Here is a tiny trained network, its code and every weight. The questions are about switching its units off for an input and a class, where a switched-off unit gives its printed mean instead of its output.

import numpy as np


def w(rows, s, z=0):
    codes = np.array(rows[::2]) - 128.0
    scale = np.full(codes.shape[1], s)
    scale[-1] = z or s
    return codes * scale


def f(y):
    return y / 2 * (1 + np.tanh(0.7978845608 * (y + 0.044715 * y**3)))


def log_softmax(a):
    a = a - a.max(-1, keepdims=True)
    return a - np.log(np.exp(a).sum(-1, keepdims=True))


def net(x, mask):
    res = np.array(x, float).reshape(1, 3) / 4 @ E
    y = f(res @ A[0][:, :-1].T + A[0][:, -1])
    res = res + np.where(mask, y, B[0][:, -1]) @ B[0][:, :-1]
    return log_softmax(res[-1] @ U[:, :-1].T + U[:, -1])


A, B = {}, {}
E = w([
[109,88,23,195,235,207,81,51],'x0',
[32,102,72,41,96,78,57,35],'x1',
[94,255,50,53,130,207,214,159],'x2',
],0.007)
A[0] = w([
[40,138,68,83,92,106,110,34,37],'neuron 0',
[131,56,105,145,218,194,83,117,76],'neuron 1',
[78,73,50,203,192,173,109,80,106],'neuron 2',
[108,101,62,218,171,181,148,77,30],'neuron 3',
[176,2,151,226,127,55,84,145,186],'neuron 4',
[188,126,160,221,145,151,210,138,106],'neuron 5',
[138,218,73,87,129,185,193,136,113],'neuron 6',
[96,108,75,178,177,187,95,127,79],'neuron 7',
[195,118,159,205,142,229,153,175,63],'neuron 8',
[83,174,34,94,95,236,230,173,171],'neuron 9',
[106,226,100,88,140,181,130,149,120],'neuron 10',
[170,85,73,203,198,231,102,99,92],'neuron 11',
[169,105,189,175,160,181,164,239,95],'neuron 12',
[95,42,104,96,84,115,93,118,2],'neuron 13',
[161,88,61,140,191,161,119,97,7],'neuron 14',
[68,119,83,53,110,77,75,86,96],'neuron 15',
[79,128,38,87,58,61,71,76,38],'neuron 16',
[189,154,164,203,169,157,186,154,81],'neuron 17',
[158,109,140,223,129,204,161,215,98],'neuron 18',
[165,87,204,245,100,83,44,94,228],'neuron 19',
[170,131,150,182,136,168,170,158,57],'neuron 20',
[209,134,131,180,152,164,134,216,80],'neuron 21',
[122,148,217,63,69,72,149,193,129],'neuron 22',
[158,124,217,74,47,30,150,183,99],'neuron 23',
],0.0062,0.00058)
B[0] = w([
[117,77,78,149,86,32,118,122,211],'neuron 0',
[190,118,177,64,155,170,138,157,210],'neuron 1',
[164,100,142,59,145,185,180,201,244],'neuron 2',
[179,67,144,33,152,187,195,157,216],'neuron 3',
[88,255,207,190,231,171,21,35,253],'neuron 4',
[72,121,50,157,66,58,95,121,204],'neuron 5',
[94,229,163,186,181,164,42,79,213],'neuron 6',
[188,107,170,46,121,221,163,190,198],'neuron 7',
[90,68,63,138,75,100,118,110,214],'neuron 8',
[91,217,193,179,232,158,48,45,245],'neuron 9',
[34,238,183,163,190,161,51,110,190],'neuron 10',
[197,109,157,73,113,156,178,188,245],'neuron 11',
[87,59,82,133,115,76,144,116,218],'neuron 12',
[101,132,113,129,101,89,116,79,166],'neuron 13',
[195,83,159,70,128,196,160,157,190],'neuron 14',
[125,75,62,159,39,53,140,139,202],'neuron 15',
[102,65,33,121,58,65,139,123,207],'neuron 16',
[103,101,70,151,54,48,122,107,204],'neuron 17',
[128,56,47,168,56,78,130,76,211],'neuron 18',
[103,214,180,176,223,162,45,32,243],'neuron 19',
[103,87,77,181,71,92,141,147,174],'neuron 20',
[96,59,56,173,44,100,136,102,201],'neuron 21',
[192,99,182,56,151,204,182,178,229],'neuron 22',
[218,129,194,46,141,226,203,217,250],'neuron 23',
],0.0053,0.0059)
U = w([
[68,218,196,196,202,145,50,55,254],'0',
[202,89,177,38,113,179,235,255,76],'1',
[70,56,5,175,14,25,145,117,41],'2',
],0.0095,0.00054)

Each question gives the input, the list of numbers given to net, and the class t.
The units are the neurons (one row each of A and B). Each row of codes is followed by its name. A weight is (code - 128) times the scale printed after its matrix; where a second scale follows, it is the last column's (A, B and U).
mask holds one flag per neuron, in row order. A switched-off neuron (its flag False) gives its mean, the last column of its row in B, instead of its output. The means were averaged over made-up inputs and are rounded, as every weight is.
A unit's drop is (log p(t) with every unit on - log p(t) with that unit switched off) / (log p(t) with every unit on - log p(t) with every unit switched off).
most important unit: the unit with the biggest drop
top k neurons: the k neurons with the biggest drops, biggest first
drop of u: that unit's drop, to one decimal
input [-8,-1,8], class 0: top 2 neurons -> neuron 9; neuron 6
input [7,3,6], class 1: most important unit -> neuron 2
input [-8,7,-7], class 1: top 2 neurons -> neuron 23; neuron 22
input [0,-2,2], class 0: top 3 neurons -> neuron 16; neuron 15; neuron 0
input [-1,-2,1], class 2: top 2 neurons -> neuron 4; neuron 19
input [8,1,-7], class 1: top 2 neurons -> neuron 2; neuron 11
input [2,-7,7], class 0: top 3 neurons -> neuron 9; neuron 6; neuron 10
input [1,-3,2], class 2: top 3 neurons -> neuron 4; neuron 19; neuron 23
input [-6,3,6], class 0: top 3 neurons -> neuron 9; neuron 6; neuron 10
input [7,-8,-3], class 2: top 2 neurons -> neuron 18; neuron 5
input [5,7,-2], class 2: drop of neuron 0 -> 0.2
input [-1,5,6], class 0: drop of neuron 10 -> 0.1
input [2,3,2], class 2: drop of neuron 11 -> 0.1
input [-1,-5,6], class 0: most important unit -> neuron 9
